Below are the code and all the weights of a small trained network. Each question names an input and a target symbol and asks about switching units off, where a switched-off unit gives its printed mean instead of its output.

import numpy as np


def w(rows, s, z=0):
    codes = np.array(rows[::2]) - 128.0
    scale = np.full(codes.shape[1], s)
    scale[-1] = z or s
    return codes * scale


def f(y):
    return np.maximum(y, 0)


def softmax(a):
    e = np.exp(a - a.max(-1, keepdims=True))
    return e / e.sum(-1, keepdims=True)


def log_softmax(a):
    a = a - a.max(-1, keepdims=True)
    return a - np.log(np.exp(a).sum(-1, keepdims=True))


def net(x, mask):
    ids = ['Ωεημστφ'.index(c) for c in x.split()]
    T = len(ids)
    res = E[ids] + P[:T]
    r = res
    for j in range(2):
        rows = slice(3 * j, 3 * j + 3)
        q, k, v = (r @ M[0][rows].T for M in (Q, K, V))
        z = softmax(np.where(np.tri(T) > 0, q @ k.T / 3**0.5, -1e9)) @ v
        o = O[0][rows]
        res = res + np.where(mask[j], z, o[:, -1]) @ o[:, :-1]
    y = f(res @ A[0][:, :-1].T + A[0][:, -1])
    res = res + np.where(mask[2:26], y, B[0][:, -1]) @ B[0][:, :-1]
    return log_softmax(res[-1] @ U[:, :-1].T + U[:, -1])


Q, K, V, O, A, B = {}, {}, {}, {}, {}, {}
E = w([
[91,112,81,88],'Ω',
[250,124,138,148],'ε',
[154,118,188,210],'η',
[167,60,162,152],'μ',
[159,160,120,143],'σ',
[67,23,141,123],'τ',
[95,141,130,153],'φ',
],0.018)
P = w([
[124,86,53,248],'0',
[127,128,116,145],'1',
[101,99,244,109],'2',
[181,125,107,86],'3',
[120,162,107,125],'4',
[82,103,250,100],'5',
],0.013)
Q[0] = w([
[111,96,70,146],'head 1',
[150,88,69,109],'head 1',
[126,103,169,2],'head 1',
[85,106,63,154],'head 2',
[117,157,182,97],'head 2',
[156,134,46,211],'head 2',
],0.019)
K[0] = w([
[91,134,169,53],'head 1',
[166,135,182,40],'head 1',
[117,50,70,217],'head 1',
[85,154,118,78],'head 2',
[121,49,89,245],'head 2',
[163,220,191,96],'head 2',
],0.012)
V[0] = w([
[185,246,79,152],'head 1',
[52,189,149,155],'head 1',
[215,112,211,126],'head 1',
[182,115,59,82],'head 2',
[60,144,147,81],'head 2',
[183,106,238,234],'head 2',
],0.011)
O[0] = w([
[160,251,204,173,155],'head 1',
[41,185,70,232,98],'head 1',
[233,59,177,150,125],'head 1',
[206,179,87,25,126],'head 2',
[80,123,191,133,19],'head 2',
[167,108,130,198,254],'head 2',
],0.012,0.0088)
A[0] = w([
[150,217,84,92,154],'neuron 1',
[200,92,127,30,108],'neuron 2',
[151,41,154,110,46],'neuron 3',
[115,118,180,121,95],'neuron 4',
[142,83,28,169,129],'neuron 5',
[63,105,135,195,75],'neuron 6',
[167,239,112,130,106],'neuron 7',
[71,92,117,125,168],'neuron 8',
[142,93,98,50,60],'neuron 9',
[61,138,53,140,108],'neuron 10',
[108,165,147,121,253],'neuron 11',
[163,172,189,161,136],'neuron 12',
[140,141,76,138,110],'neuron 13',
[79,153,152,148,144],'neuron 14',
[114,191,128,165,158],'neuron 15',
[16,143,79,179,111],'neuron 16',
[136,165,158,118,139],'neuron 17',
[196,104,130,155,160],'neuron 18',
[165,87,88,2,191],'neuron 19',
[150,147,236,99,98],'neuron 20',
[178,189,140,126,142],'neuron 21',
[85,74,215,154,133],'neuron 22',
[162,96,187,201,153],'neuron 23',
[109,87,94,72,74],'neuron 24',
],0.01,0.0064)
B[0] = w([
[79,116,245,116,179],'neuron 1',
[97,76,67,50,220],'neuron 2',
[145,169,83,190,189],'neuron 3',
[141,173,63,59,131],'neuron 4',
[147,205,247,59,197],'neuron 5',
[156,186,107,87,179],'neuron 6',
[65,120,128,94,203],'neuron 7',
[220,195,203,181,172],'neuron 8',
[107,232,164,205,164],'neuron 9',
[178,74,154,56,181],'neuron 10',
[3,158,73,59,170],'neuron 11',
[158,105,110,142,224],'neuron 12',
[112,126,201,63,146],'neuron 13',
[148,115,60,136,157],'neuron 14',
[105,118,81,146,185],'neuron 15',
[119,61,88,141,202],'neuron 16',
[129,112,136,87,155],'neuron 17',
[111,80,145,117,254],'neuron 18',
[67,116,197,152,215],'neuron 19',
[180,201,94,118,177],'neuron 20',
[82,204,114,168,211],'neuron 21',
[191,189,122,125,164],'neuron 22',
[96,121,30,75,252],'neuron 23',
[98,238,164,180,162],'neuron 24',
],0.0052,0.017)
U = w([
[108,106,125,49,130],'Ω',
[203,150,112,60,5],'ε',
[192,113,129,204,96],'η',
[126,9,133,102,232],'μ',
[184,255,116,127,111],'σ',
[166,106,246,136,192],'τ',
[86,84,2,120,137],'φ',
],0.008,0.0027)

Each question gives the input, a string of symbols that net reads in full, and the target symbol t.
The units are the heads (3 rows each of Q, K, V and O) and the neurons (one row each of A and B). Each row of codes is followed by its name. A weight is (code - 128) times the scale printed after its matrix; where a second scale follows, it is the last column's (O, A, B and U).
mask holds one flag per unit, heads first, then neurons. A switched-off unit (its flag False) gives its mean, the last column of its rows in O or B, instead of its output. The means were averaged over made-up inputs and are rounded, as every weight is.
A unit's drop is (log p(t) with every unit on - log p(t) with that unit switched off) / (log p(t) with every unit on - log p(t) with every unit switched off).
The circuit of an input: a set's keep is (log p(t) with only the set's units on - log p(t) with every unit switched off) / (log p(t) with every unit on - log p(t) with every unit switched off). Starting from the 12 units with the biggest drops (on a tie, the unit counted first), units are removed one at a time, each time the one whose removal leaves the highest keep (on an exact tie, the one counted first), for as long as the keep stays at least 0.8.
circuit, biggest first: the units of the circuit, biggest drop first
most important unit: the unit with the biggest drop
top k neurons: the k neurons with the biggest drops, biggest first
heads that matter: for each layer, one digit per head in row order, 1 if its drop is at least 0.15 and else 0, layers parted by /
drop of u: that unit's drop, to one decimal
input ε σ σ μ φ η, target ε: circuit, biggest first	head 1; head 2; neuron 23
input σ σ σ φ τ Ω, target σ: heads that matter	10
input ε φ σ η, target η: heads that matter	11
input φ η σ ε φ φ, target φ: heads that matter	10
input Ω φ η, target Ω: heads that matter	11
input η μ φ, target η: circuit, biggest first	head 2
input σ σ ε μ, target μ: circuit, biggest first	neuron 2; head 1
input τ Ω φ, target τ: heads that matter	10
input Ω σ σ ε ε, target ε: circuit, biggest first	head 1; neuron 2; head 2
input η σ σ μ φ σ, target η: heads that matter	01
input σ σ τ τ φ η, target σ: heads that matter	10
input φ σ ε, target φ: circuit, biggest first	head 1; neuron 5; neuron 8
input Ω σ ε φ η, target η: top 2 neurons	neuron 2; neuron 11
input Ω Ω σ ε Ω φ, target Ω: most important unit	head 2
input μ Ω μ φ ε φ, target μ: heads that matter	11
input φ ε ε, target φ: top 2 neurons	neuron 5; neuron 8
input Ω ε ε, target Ω: heads that matter	11
input σ σ σ φ Ω σ, target σ: heads that matter	10
input τ η σ Ω, target Ω: top 2 neurons	neuron 2; neuron 19
input Ω η τ, target Ω: circuit, biggest first	head 2
input φ Ω τ, target φ: top 2 neurons	neuron 16; neuron 5
input φ η σ ε μ η, target φ: circuit, biggest first	head 1; neuron 5
input σ σ η, target σ: drop of neuron 12	0.0
input ε φ ε, target ε: drop of neuron 2	0.3
input ε σ τ, target ε: drop of neuron 23	0.1
input Ω μ σ φ σ σ, target Ω: drop of head 1	0.3
input φ σ σ ε τ μ, target φ: circuit, biggest first	head 1
input ε σ φ, target ε: circuit, biggest first	head 1; neuron 2; head 2
input φ Ω ε σ μ, target μ: circuit, biggest first	head 1; neuron 2
